Here is a tiny trained network, its code and every weight. The questions are about switching its units off for an input and a class, where a switched-off unit gives its printed mean instead of its output.

import numpy as np


def w(rows, s, z=0):
    codes = np.array(rows[::2]) - 128.0
    scale = np.full(codes.shape[1], s)
    scale[-1] = z or s
    return codes * scale


def norm(h):
    return h / np.sqrt((h * h).mean(-1, keepdims=True) + 1e-5)


def f(y):
    return y / 2 * (1 + np.tanh(0.7978845608 * (y + 0.044715 * y**3)))


def log_softmax(a):
    a = a - a.max(-1, keepdims=True)
    return a - np.log(np.exp(a).sum(-1, keepdims=True))


def net(x, mask):
    res = np.array(x, float).reshape(1, 6) / 4 @ E
    u = 0
    for l in range(2):
        y = f(norm(res) @ A[l][:, :-1].T + A[l][:, -1])
        res = res + np.where(mask[u : u + 5], y, B[l][:, -1]) @ B[l][:, :-1]
        u += 5
    return log_softmax(norm(res)[-1] @ U[:, :-1].T + U[:, -1])


A, B = {}, {}
E = w([
[214,240,55,118],'x0',
[105,172,209,208],'x1',
[104,123,115,137],'x2',
[200,71,52,164],'x3',
[165,34,205,240],'x4',
[251,237,17,26],'x5',
],0.0024)
A[0] = w([
[97,174,166,105,20],'0.n1',
[210,190,87,145,133],'0.n2',
[55,136,196,74,120],'0.n3',
[140,114,30,2,254],'0.n4',
[112,73,153,55,169],'0.n5',
],0.0086,0.003)
B[0] = w([
[139,86,185,177,128],'0.n1',
[69,171,139,95,189],'0.n2',
[87,83,203,244,169],'0.n3',
[90,241,254,103,254],'0.n4',
[13,174,145,109,157],'0.n5',
],0.0064,0.0066)
A[1] = w([
[92,124,46,76,4],'1.n1',
[222,195,253,192,135],'1.n2',
[118,185,227,179,176],'1.n3',
[125,182,2,211,195],'1.n4',
[124,130,59,77,8],'1.n5',
],0.0056,0.004)
B[1] = w([
[113,188,78,183,101],'1.n1',
[87,129,15,48,210],'1.n2',
[94,97,68,113,253],'1.n3',
[95,168,237,1,139],'1.n4',
[163,180,112,213,101],'1.n5',
],0.0058,0.0055)
U = w([
[191,2,109,137,102],'0',
[211,114,48,216,4],'1',
[49,52,199,206,252],'2',
[226,98,107,143,4],'3',
[126,79,19,159,7],'4',
[45,216,199,72,252],'5',
],0.0069,0.004)

Each question gives the input, the list of numbers given to net, and the class t.
The units are the neurons (one row each of A and B). Each row of codes is followed by its name. A weight is (code - 128) times the scale printed after its matrix; where a second scale follows, it is the last column's (A, B and U).
mask holds one flag per neuron, layer by layer. A switched-off neuron (its flag False) gives its mean, the last column of its row in B, instead of its output. The means were averaged over made-up inputs and are rounded, as every weight is.
A unit's drop is (log p(t) with every unit on - log p(t) with that unit switched off) / (log p(t) with every unit on - log p(t) with every unit switched off).
The circuit of an input: a set's keep is (log p(t) with only the set's units on - log p(t) with every unit switched off) / (log p(t) with every unit on - log p(t) with every unit switched off). Starting from all 10 units, units are removed one at a time, each time the one whose removal leaves the highest keep (on an exact tie, the one counted first), for as long as the keep stays at least 0.8.
units of the circuit, in order: the units of the circuit, biggest drop first
unit that matters most: the unit with the biggest drop
top k neurons: the k neurons with the biggest drops, biggest first
drop when u is switched off: that unit's drop, to one decimal
input [-7,6,0,7,6,4], class 0: units of the circuit, in order	[0.n4; 0.n3]
input [-2,1,7,1,-3,-2], class 2: units of the circuit, in order	[0.n4; 0.n3]
input [4,-2,2,4,6,-2], class 0: units of the circuit, in order	[0.n4]
input [-1,7,-1,7,7,0], class 0: units of the circuit, in order	[0.n4; 0.n3; 0.n5]
input [4,-6,6,-7,8,0], class 0: top 3 neurons	[0.n4; 0.n2; 0.n3]
input [-2,7,5,-8,5,3], class 2: units of the circuit, in order	[0.n3; 0.n4]
input [5,6,3,7,6,-3], class 0: units of the circuit, in order	[0.n4; 0.n5; 0.n3]
input [-8,-5,7,7,7,2], class 0: top 3 neurons	[0.n4; 0.n3; 0.n2]
input [-2,5,5,-7,4,4], class 2: units of the circuit, in order	[0.n3; 0.n4]
input [-1,7,-7,-2,3,1], class 4: top 2 neurons	[0.n4; 1.n2]
input [6,3,6,-4,0,-2], class 4: units of the circuit, in order	[0.n4; 0.n5]
input [0,8,0,5,0,-3], class 0: units of the circuit, in order	[0.n4; 0.n5; 0.n2]
input [-7,-3,2,6,4,3], class 0: top 2 neurons	[0.n2; 0.n4]
input [6,-3,-5,8,5,-4], class 0: units of the circuit, in order	[0.n4]
input [-4,6,6,-6,2,6], class 2: top 3 neurons	[0.n3; 0.n4; 0.n1]
input [-2,7,0,-2,-1,3], class 4: top 2 neurons	[0.n4; 1.n2]
input [-5,2,3,7,6,6], class 0: top 2 neurons	[0.n4; 0.n5]
input [-7,4,7,-5,6,7], class 2: drop when 0.n3 is switched off	0.3
input [-1,7,6,-2,-6,0], class 2: drop when 0.n4 is switched off	0.3
input [2,6,-1,8,1,-4], class 0: unit that matters most	0.n5
input [1,-2,-1,-8,-4,-7], class 2: drop when 0.n4 is switched off	0.2
